Here is a tiny trained network, its code and every weight. The questions are about switching its units off for an input and a class, where a switched-off unit gives its printed mean instead of its output.

import numpy as np


def w(rows, s, z=0):
    codes = np.array(rows[::2]) - 128.0
    scale = np.full(codes.shape[1], s)
    scale[-1] = z or s
    return codes * scale


def f(y):
    return np.maximum(y, 0)


def log_softmax(a):
    a = a - a.max(-1, keepdims=True)
    return a - np.log(np.exp(a).sum(-1, keepdims=True))


def net(x, mask):
    res = np.array(x, float).reshape(1, 7) / 4 @ E
    y = f(res @ A[0][:, :-1].T + A[0][:, -1])
    res = res + np.where(mask, y, B[0][:, -1]) @ B[0][:, :-1]
    return log_softmax(res[-1] @ U[:, :-1].T + U[:, -1])


A, B = {}, {}
E = w([
[141,97,124,135,113,75,76,134],'x0',
[60,139,25,119,142,156,140,146],'x1',
[80,109,162,179,215,126,149,80],'x2',
[97,184,192,137,79,11,145,141],'x3',
[72,71,137,153,104,134,194,188],'x4',
[64,151,173,75,172,139,130,144],'x5',
[95,164,160,149,76,184,90,176],'x6',
],0.011)
A[0] = w([
[86,159,123,73,178,138,126,165,203],'N0',
[164,174,76,98,142,178,166,78,134],'N1',
[109,55,139,149,174,138,68,81,120],'N2',
[205,102,55,69,158,91,160,68,156],'N3',
[115,131,107,91,92,179,95,119,155],'N4',
[39,7,165,113,154,113,161,130,118],'N5',
[166,84,134,161,135,174,52,69,96],'N6',
[50,153,170,105,72,126,143,107,182],'N7',
[182,104,109,134,129,180,79,115,89],'N8',
[120,142,169,78,60,59,58,160,250],'N9',
[116,213,157,118,144,105,115,110,164],'N10',
[84,115,175,164,168,95,188,134,159],'N11',
[183,42,110,78,138,119,68,63,251],'N12',
[161,67,168,107,108,163,84,61,44],'N13',
[106,2,112,147,196,151,153,111,209],'N14',
],0.0098,0.0035)
B[0] = w([
[59,153,134,141,153,122,66,137,197],'N0',
[81,148,82,123,180,133,157,66,204],'N1',
[129,108,179,115,158,113,110,133,187],'N2',
[115,209,106,97,168,32,177,92,231],'N3',
[59,174,103,36,136,159,77,141,192],'N4',
[126,35,157,144,126,84,164,106,197],'N5',
[216,113,135,179,166,166,164,176,202],'N6',
[54,130,101,186,90,104,121,167,197],'N7',
[171,128,58,133,206,140,103,156,199],'N8',
[155,105,70,170,61,104,28,123,252],'N9',
[98,139,132,190,131,105,54,92,192],'N10',
[97,107,167,120,113,88,160,91,193],'N11',
[254,173,152,133,182,160,85,102,243],'N12',
[148,158,148,209,150,175,109,174,179],'N13',
[143,88,198,92,173,89,177,155,222],'N14',
],0.0096,0.011)
U = w([
[103,143,181,91,185,132,112,72,65],'0',
[87,194,215,189,103,133,125,71,184],'1',
[129,194,102,56,86,254,31,108,155],'2',
[228,136,177,182,177,238,108,138,57],'3',
[156,114,139,140,19,161,100,173,152],'4',
[98,23,193,119,139,103,192,122,177],'5',
[191,189,57,68,164,147,191,38,1],'6',
[204,193,121,105,111,82,106,54,98],'7',
],0.0081,0.0036)

Each question gives the input, the list of numbers given to net, and the class t.
The units are the neurons (one row each of A and B). Each row of codes is followed by its name. A weight is (code - 128) times the scale printed after its matrix; where a second scale follows, it is the last column's (A, B and U).
mask holds one flag per neuron, in row order. A switched-off neuron (its flag False) gives its mean, the last column of its row in B, instead of its output. The means were averaged over made-up inputs and are rounded, as every weight is.
A unit's drop is (log p(t) with every unit on - log p(t) with that unit switched off) / (log p(t) with every unit on - log p(t) with every unit switched off).
The circuit of an input: a set's keep is (log p(t) with only the set's units on - log p(t) with every unit switched off) / (log p(t) with every unit on - log p(t) with every unit switched off). Starting from the 12 units with the biggest drops (on a tie, the unit counted first), units are removed one at a time, each time the one whose removal leaves the highest keep (on an exact tie, the one counted first), for as long as the keep stays at least 0.8.
circuit, biggest first: the units of the circuit, biggest drop first
top k neurons: the k neurons with the biggest drops, biggest first
drop when u is switched off: that unit's drop, to one decimal
input [-4,-6,-6,8,7,8,5], class 4: top 3 neurons : N9; N3; N1
input [2,2,4,1,0,4,-7], class 5: circuit, biggest first : N5; N14
input [8,3,-6,-4,7,-8,-7], class 6: circuit, biggest first : N3; N9
input [6,-4,-2,-6,4,3,-8], class 3: circuit, biggest first : N12
input [-3,3,-3,4,-4,6,0], class 2: circuit, biggest first : N3; N14
input [8,5,4,3,-6,-1,5], class 4: circuit, biggest first : N3; N1; N9
input [7,-7,-6,2,-1,5,3], class 4: circuit, biggest first : N9; N3
input [-3,-4,-1,0,3,4,7], class 4: circuit, biggest first : N3; N1; N12
input [4,-3,5,8,-5,-6,8], class 4: circuit, biggest first : N9; N3
input [1,6,1,4,2,5,-4], class 5: circuit, biggest first : N5; N12
input [8,6,-2,1,0,-1,2], class 2: top 2 neurons : N5; N14
input [-2,5,-3,3,-7,-4,-2], class 6: top 2 neurons : N1; N3
input [3,5,-2,5,1,7,-1], class 1: top 2 neurons : N0; N10
input [6,5,-7,0,-2,-6,5], class 2: circuit, biggest first : N4
input [0,4,4,-3,2,-3,-4], class 5: top 2 neurons : N14; N5
input [-8,-3,-1,-8,4,-3,-7], class 6: drop when N1 is switched off : 0.2
input [-3,8,-1,4,-6,-6,3], class 2: drop when N3 is switched off : 0.2
input [-1,-3,8,7,5,-2,4], class 5: drop when N12 is switched off : 0.1
